Here is a tiny trained network, its code and every weight. The questions are about switching its units off for an input and a class, where a switched-off unit gives its printed mean instead of its output.

import numpy as np


def w(rows, s, z=0):
    codes = np.array(rows[::2]) - 128.0
    scale = np.full(codes.shape[1], s)
    scale[-1] = z or s
    return codes * scale


def f(y):
    return np.maximum(y, 0)


def log_softmax(a):
    a = a - a.max(-1, keepdims=True)
    return a - np.log(np.exp(a).sum(-1, keepdims=True))


def net(x, mask):
    res = np.array(x, float).reshape(1, 5) / 4 @ E
    y = f(res @ A[0][:, :-1].T + A[0][:, -1])
    res = res + np.where(mask, y, B[0][:, -1]) @ B[0][:, :-1]
    return log_softmax(res[-1] @ U[:, :-1].T + U[:, -1])


A, B = {}, {}
E = w([
[246,146,62,146,97,100,164,193],'x0',
[99,245,132,80,179,90,213,108],'x1',
[63,158,129,135,1,77,126,168],'x2',
[103,240,82,184,144,174,36,162],'x3',
[135,137,108,24,84,225,132,154],'x4',
],0.0078)
A[0] = w([
[123,171,119,161,133,158,98,129,90],'neuron 0',
[120,126,123,51,110,211,117,148,47],'neuron 1',
[140,92,129,127,117,124,115,121,104],'neuron 2',
[233,149,100,152,106,99,145,155,6],'neuron 3',
[131,111,130,91,109,150,146,129,77],'neuron 4',
[114,183,122,151,134,155,65,132,52],'neuron 5',
[120,186,116,159,139,156,70,141,68],'neuron 6',
[129,106,122,148,121,139,109,146,104],'neuron 7',
[93,168,122,123,54,113,114,145,30],'neuron 8',
[127,170,140,113,150,97,167,128,26],'neuron 9',
[4,94,163,105,163,154,93,98,2],'neuron 10',
[150,105,143,155,107,156,84,127,114],'neuron 11',
[152,111,132,123,165,141,120,120,31],'neuron 12',
[137,81,135,137,122,132,121,137,81],'neuron 13',
[192,144,125,134,106,116,151,155,68],'neuron 14',
[138,66,116,171,104,158,74,129,68],'neuron 15',
[114,107,126,140,74,121,109,140,49],'neuron 16',
[104,190,121,102,143,92,172,126,74],'neuron 17',
[134,124,130,149,116,148,115,133,73],'neuron 18',
[124,100,128,150,136,138,107,139,81],'neuron 19',
[118,127,128,220,172,50,111,132,46],'neuron 20',
[178,111,125,140,240,177,110,119,40],'neuron 21',
[111,185,133,115,159,134,173,119,92],'neuron 22',
[85,111,140,151,152,106,117,113,122],'neuron 23',
[135,138,119,76,101,169,130,129,67],'neuron 24',
[133,143,125,101,97,151,141,136,101],'neuron 25',
[153,172,112,148,125,132,106,141,87],'neuron 26',
[127,101,120,126,122,125,98,131,58],'neuron 27',
[125,92,141,159,137,68,154,114,63],'neuron 28',
[124,40,146,69,109,79,207,111,96],'neuron 29',
[88,134,137,158,71,73,138,130,64],'neuron 30',
[135,127,124,147,132,153,144,113,54],'neuron 31',
],0.018,0.0029)
B[0] = w([
[123,123,140,137,167,145,164,155,190],'neuron 0',
[210,148,132,171,136,141,94,78,228],'neuron 1',
[128,131,124,103,151,113,138,135,156],'neuron 2',
[119,122,112,114,24,157,187,116,212],'neuron 3',
[152,155,141,157,143,134,120,125,166],'neuron 4',
[115,118,128,142,182,163,174,164,210],'neuron 5',
[120,120,127,146,192,156,173,165,215],'neuron 6',
[139,129,127,101,133,102,136,128,159],'neuron 7',
[63,121,131,165,118,117,64,137,206],'neuron 8',
[143,121,131,73,146,90,126,123,174],'neuron 9',
[120,118,108,112,3,144,200,135,248],'neuron 10',
[143,123,134,77,151,98,132,113,181],'neuron 11',
[95,125,137,139,111,115,97,138,161],'neuron 12',
[130,127,127,90,155,111,138,126,161],'neuron 13',
[118,122,123,123,62,135,168,128,181],'neuron 14',
[153,146,123,53,152,76,127,114,206],'neuron 15',
[96,126,130,118,124,103,83,126,174],'neuron 16',
[149,129,125,51,148,83,111,113,201],'neuron 17',
[120,124,130,110,141,124,140,134,148],'neuron 18',
[135,133,129,106,139,100,122,126,158],'neuron 19',
[214,146,140,168,139,160,91,78,213],'neuron 20',
[39,121,133,173,107,108,38,138,235],'neuron 21',
[147,126,123,65,144,73,118,117,195],'neuron 22',
[163,136,117,138,104,145,139,107,170],'neuron 23',
[172,132,141,158,136,138,102,92,187],'neuron 24',
[151,131,142,150,128,128,100,101,169],'neuron 25',
[126,120,132,134,143,147,169,152,178],'neuron 26',
[135,127,128,98,135,115,129,121,151],'neuron 27',
[175,150,143,161,154,153,116,115,176],'neuron 28',
[90,118,123,153,215,171,178,194,238],'neuron 29',
[77,120,131,164,119,115,58,126,194],'neuron 30',
[120,135,127,144,121,108,122,139,137],'neuron 31',
],0.033,0.014)
U = w([
[105,118,126,121,206,174,165,170,221],'0',
[137,139,114,2,157,43,103,94,3],'1',
[210,180,146,165,130,172,77,46,12],'2',
[106,113,77,93,20,156,174,102,168],'3',
[19,115,132,140,114,93,15,120,204],'4',
],0.0089,0.0013)

Each question gives the input, the list of numbers given to net, and the class t.
The units are the neurons (one row each of A and B). Each row of codes is followed by its name. A weight is (code - 128) times the scale printed after its matrix; where a second scale follows, it is the last column's (A, B and U).
mask holds one flag per neuron, in row order. A switched-off neuron (its flag False) gives its mean, the last column of its row in B, instead of its output. The means were averaged over made-up inputs and are rounded, as every weight is.
A unit's drop is (log p(t) with every unit on - log p(t) with that unit switched off) / (log p(t) with every unit on - log p(t) with every unit switched off).
The circuit of an input: a set's keep is (log p(t) with only the set's units on - log p(t) with every unit switched off) / (log p(t) with every unit on - log p(t) with every unit switched off). Starting from the 12 units with the biggest drops (on a tie, the unit counted first), units are removed one at a time, each time the one whose removal leaves the highest keep (on an exact tie, the one counted first), for as long as the keep stays at least 0.8.
circuit, biggest first: the units of the circuit, biggest drop first
most important unit: the unit with the biggest drop
k most important neurons: the k neurons with the biggest drops, biggest first
drop of u: that unit's drop, to one decimal
input [-4,1,-2,2,-5], class 2: circuit, biggest first => [neuron 20]
input [8,8,-7,-2,-5], class 1: 2 most important neurons => [neuron 17; neuron 10]
input [3,7,7,1,-5], class 1: 3 most important neurons => [neuron 17; neuron 21; neuron 9]
input [-8,2,8,1,3], class 3: 2 most important neurons => [neuron 10; neuron 21]
input [-8,-3,7,8,-6], class 0: 3 most important neurons => [neuron 6; neuron 5; neuron 3]
input [7,0,-4,1,-6], class 3: 2 most important neurons => [neuron 3; neuron 1]
input [-5,-3,-1,3,3], class 3: 2 most important neurons => [neuron 10; neuron 29]
input [0,8,-8,-5,2], class 1: 3 most important neurons => [neuron 22; neuron 17; neuron 9]
input [3,-5,-8,-2,7], class 4: 2 most important neurons => [neuron 21; neuron 20]
input [4,-5,-1,-4,-4], class 1: 3 most important neurons => [neuron 15; neuron 10; neuron 6]
input [-2,0,4,-3,-1], class 4: 2 most important neurons => [neuron 30; neuron 6]
input [0,7,8,-1,-6], class 4: 4 most important neurons => [neuron 30; neuron 8; neuron 15; neuron 11]
input [-5,-4,3,6,4], class 0: 2 most important neurons => [neuron 5; neuron 6]
input [2,4,-7,-5,-7], class 2: most important unit => neuron 20
input [7,1,4,-7,-8], class 2: 3 most important neurons => [neuron 20; neuron 28; neuron 10]
input [-4,-8,-4,-7,-1], class 1: 3 most important neurons => [neuron 15; neuron 6; neuron 5]
input [-5,-2,-2,-3,1], class 3: drop of neuron 10 => 1.3
input [1,-7,3,-5,-8], class 2: drop of neuron 23 => 0.2
input [4,7,8,6,4], class 4: drop of neuron 29 => 0.5
input [-1,4,6,-4,0], class 4: circuit, biggest first => [neuron 30]
input [2,8,2,1,-3], class 1: drop of neuron 28 => 0.0
